Here is a tiny trained network, its code and every weight. The questions are about switching its units off for an input and a target symbol, where a switched-off unit gives its printed mean instead of its output.

import numpy as np


def w(rows, s, z=0):
    codes = np.array(rows[::2]) - 128.0
    scale = np.full(codes.shape[1], s)
    scale[-1] = z or s
    return codes * scale


def f(y):
    return y / 2 * (1 + np.tanh(0.7978845608 * (y + 0.044715 * y**3)))


def softmax(a):
    e = np.exp(a - a.max(-1, keepdims=True))
    return e / e.sum(-1, keepdims=True)


def log_softmax(a):
    a = a - a.max(-1, keepdims=True)
    return a - np.log(np.exp(a).sum(-1, keepdims=True))


def net(x, mask):
    ids = ['ΛΞΦΨαβγδεζηθπστω'.index(c) for c in x.split()]
    T = len(ids)
    res = E[ids] + P[:T]
    r = res
    for j in range(2):
        rows = slice(2 * j, 2 * j + 2)
        q, k, v = (r @ M[0][rows].T for M in (Q, K, V))
        z = softmax(np.where(np.tri(T) > 0, q @ k.T / 2**0.5, -1e9)) @ v
        o = O[0][rows]
        res = res + np.where(mask[j], z, o[:, -1]) @ o[:, :-1]
    y = f(res @ A[0][:, :-1].T + A[0][:, -1])
    res = res + np.where(mask[2:10], y, B[0][:, -1]) @ B[0][:, :-1]
    return log_softmax(res[-1] @ U[:, :-1].T + U[:, -1])


Q, K, V, O, A, B = {}, {}, {}, {}, {}, {}
E = w([
[175,52,166,104],'Λ',
[67,92,122,148],'Ξ',
[165,55,111,3],'Φ',
[149,135,84,85],'Ψ',
[71,75,113,175],'α',
[51,190,136,63],'β',
[139,124,77,120],'γ',
[173,49,174,130],'δ',
[66,93,118,152],'ε',
[100,202,174,167],'ζ',
[111,190,171,124],'η',
[69,108,124,136],'θ',
[156,185,170,138],'π',
[165,111,71,143],'σ',
[208,201,105,116],'τ',
[118,123,68,150],'ω',
],0.02)
P = w([
[130,118,250,118],'0',
[120,113,155,124],'1',
[123,113,144,123],'2',
[128,111,136,125],'3',
[130,112,129,119],'4',
[135,115,123,119],'5',
[144,113,117,118],'6',
[142,119,112,115],'7',
[153,120,106,109],'8',
[156,125,107,108],'9',
[141,122,121,112],'10',
],0.016)
Q[0] = w([
[73,95,36,135],'h1',
[138,47,93,113],'h1',
[170,156,254,110],'h2',
[185,110,149,124],'h2',
],0.017)
K[0] = w([
[100,96,215,133],'h1',
[102,128,171,42],'h1',
[157,149,2,75],'h2',
[166,126,93,143],'h2',
],0.018)
V[0] = w([
[78,130,98,102],'h1',
[51,188,139,133],'h1',
[194,168,111,139],'h2',
[133,90,131,253],'h2',
],0.015)
O[0] = w([
[108,69,191,87,3],'h1',
[55,106,140,130,75],'h1',
[105,100,40,219,38],'h2',
[187,123,247,231,52],'h2',
],0.012,0.0029)
A[0] = w([
[145,46,140,163,27],'n1',
[169,112,72,172,138],'n2',
[111,181,119,126,110],'n3',
[202,81,99,88,205],'n4',
[126,133,115,54,2],'n5',
[105,152,135,162,140],'n6',
[141,8,111,102,121],'n7',
[105,153,85,159,190],'n8',
],0.013,0.009)
B[0] = w([
[176,221,135,144,148],'n1',
[123,203,144,108,204],'n2',
[154,100,95,113,150],'n3',
[32,62,131,171,255],'n4',
[255,124,191,219,178],'n5',
[119,136,66,174,140],'n6',
[180,205,83,96,201],'n7',
[152,38,114,103,187],'n8',
],0.0079,0.012)
U = w([
[142,149,112,134,104],'Λ',
[112,102,161,104,83],'Ξ',
[128,113,128,143,123],'Φ',
[186,12,118,114,111],'Ψ',
[205,79,190,159,11],'α',
[178,223,129,22,139],'β',
[109,109,134,136,127],'γ',
[204,255,109,175,128],'δ',
[107,92,171,116,110],'ε',
[64,18,129,186,162],'ζ',
[70,70,99,83,131],'η',
[61,173,148,70,131],'θ',
[105,148,46,172,82],'π',
[131,124,136,174,240],'σ',
[109,139,118,131,253],'τ',
[37,174,145,187,144],'ω',
],0.0087,0.0047)

Each question gives the input, a string of symbols that net reads in full, and the target symbol t.
The units are the heads (2 rows each of Q, K, V and O) and the neurons (one row each of A and B). Each row of codes is followed by its name. A weight is (code - 128) times the scale printed after its matrix; where a second scale follows, it is the last column's (O, A, B and U).
mask holds one flag per unit, heads first, then neurons. A switched-off unit (its flag False) gives its mean, the last column of its rows in O or B, instead of its output. The means were averaged over made-up inputs and are rounded, as every weight is.
A unit's drop is (log p(t) with every unit on - log p(t) with that unit switched off) / (log p(t) with every unit on - log p(t) with every unit switched off).
The circuit of an input: a set's keep is (log p(t) with only the set's units on - log p(t) with every unit switched off) / (log p(t) with every unit on - log p(t) with every unit switched off). Starting from all 10 units, units are removed one at a time, each time the one whose removal leaves the highest keep (on an exact tie, the one counted first), for as long as the keep stays at least 0.8.
units of the circuit, in order: the units of the circuit, biggest drop first
top k neurons: the k neurons with the biggest drops, biggest first
which heads matter: for each layer, one digit per head in row order, 1 if its drop is at least 0.15 and else 0, layers parted by /
drop of u: that unit's drop, to one decimal
input ζ δ Ξ ω, target ζ: units of the circuit, in order => h1, n7
input ζ θ ε ε δ σ β α η ε, target ζ: units of the circuit, in order => h1, n2
input π δ δ γ σ δ τ Λ γ α γ, target π: units of the circuit, in order => h1, h2
input θ σ θ η, target δ: top 2 neurons => n4, n8
input β τ Ψ π α, target β: top 2 neurons => n7, n4
input Φ σ ζ ε γ δ Φ η, target Ψ: which heads matter => 01
input δ τ γ γ η ε ε θ Ψ Ψ, target δ: which heads matter => 11
input δ Λ δ ε δ α δ δ τ η, target π: which heads matter => 01
input γ η β η, target β: units of the circuit, in order => h2
input α ζ π δ π η Ξ, target α: which heads matter => 01
input ε τ Λ, target π: units of the circuit, in order => h2, n7
input α ζ τ δ, target π: units of the circuit, in order => h2, n7
input α Λ σ δ δ δ, target δ: top 2 neurons => n1, n2
input δ ω δ ε δ τ ε β γ α, target δ: units of the circuit, in order => h1
input τ η γ Λ Ξ ω π σ Φ τ, target π: top 2 neurons => n4, n2
input η Ψ Λ δ π η ε θ Ξ σ ε, target η: top 2 neurons => n5, n8
input ω δ ζ ζ ω β π α δ δ, target β: top 2 neurons => n7, n1
input β ε ε ζ τ δ Λ α ω ζ ε, target β: top 3 neurons => n7, n4, n5
input Ψ ζ σ Λ, target δ: top 4 neurons => n1, n7, n8, n2
input α α ζ ζ α τ α δ τ δ, target π: units of the circuit, in order => h2
input δ ε δ, target α: drop of n5 => -0.2
input η σ Ψ Φ Λ τ δ η γ σ α, target η: drop of n5 => 0.2
